[[-17 -21  26  23 -35]
 [ 10  14 -32 -41  24]
 [ 36 -52 -30 -39 -27]
 [  6  56   0  19  47]]
=>
[-17  14 -30  19]

[[-32  25   1  58 -14]
 [ 28  12  -9  -4  -1]
 [ 51 -33 -13  -9  47]]
=>
[-32  12 -13]

[[-51  -7 -34  -8 -18]
 [-21  18  18  18 -43]
 [ 11   2   8   2   4]
 [ 47  16  49  16  -1]
 [ 29   3  17   3  15]]
=>
[-51  18   8  16  15]

[[ 10  38 -11  12]
 [-13  -9  20  -2]
 [ 10  31  48 -53]
 [ -6 -27 -29 -39]]
=>
[ 10  -9  48 -39]

[[-22  31  12 -46]
 [ 40  31  25 -10]]
=>
[-22  31]

[[-19 -12  38]
 [-17 -18  43]
 [ 32 -53 -55]
 [-13  36 -33]
 [  1  16 -24]]
=>
[-19 -18 -55]

[[  4  10 -42]
 [ 16  10 -32]]
=>
[ 4 10]

[[-30  18 -14 -16]
 [-23  -6  59   6]]
=>
[-30  -6]

[[ 36  14  42  27   4]
 [-46  -1 -34  -5 -16]
 [ 59 -17  40 -17  18]]
=>
[36 -1 40]
---
[[ 40 -10  50]
 [ 26  24  37]
 [ 35 -59  44]
 [ 23  10  37]]
=>
[[ 40 -10]
 [ 26  24]]

[[  3  -1  -3   6]
 [-10   8  12   6]
 [ -1  -5 -10   6]
 [ -6   1  46   3]]
=>
[[  3  -1]
 [-10   8]]

[[ -8  14  14   1 -14]
 [ -8  14  13 -16  11]
 [ -7   9  13 -56  56]]
=>
[[-8 14]
 [-8 14]]

[[ 57  36]
 [ -4 -27]
 [  4  21]]
=>
[[ 57  36]
 [ -4 -27]]

[[-24  -6   6  16  35]
 [ 43  -1 -19  -4 -19]]
=>
[[-24  -6]
 [ 43  -1]]

[[ 50  25 -41]
 [ 28  15 -55]]
=>
[[50 25]
 [28 15]]

[[ 42  25   5]
 [ 14 -52  -6]
 [ 23  12  -6]
 [ -1   0   1]
 [  0  -2  -3]]
=>
[[ 42  25]
 [ 14 -52]]

[[  5   3   1  -3  -5]
 [  1   6  -4  -7   0]
 [-23 -47  48 -41 -43]
 [ -2 -11   0  12  -1]]
=>
[[5 3]
 [1 6]]
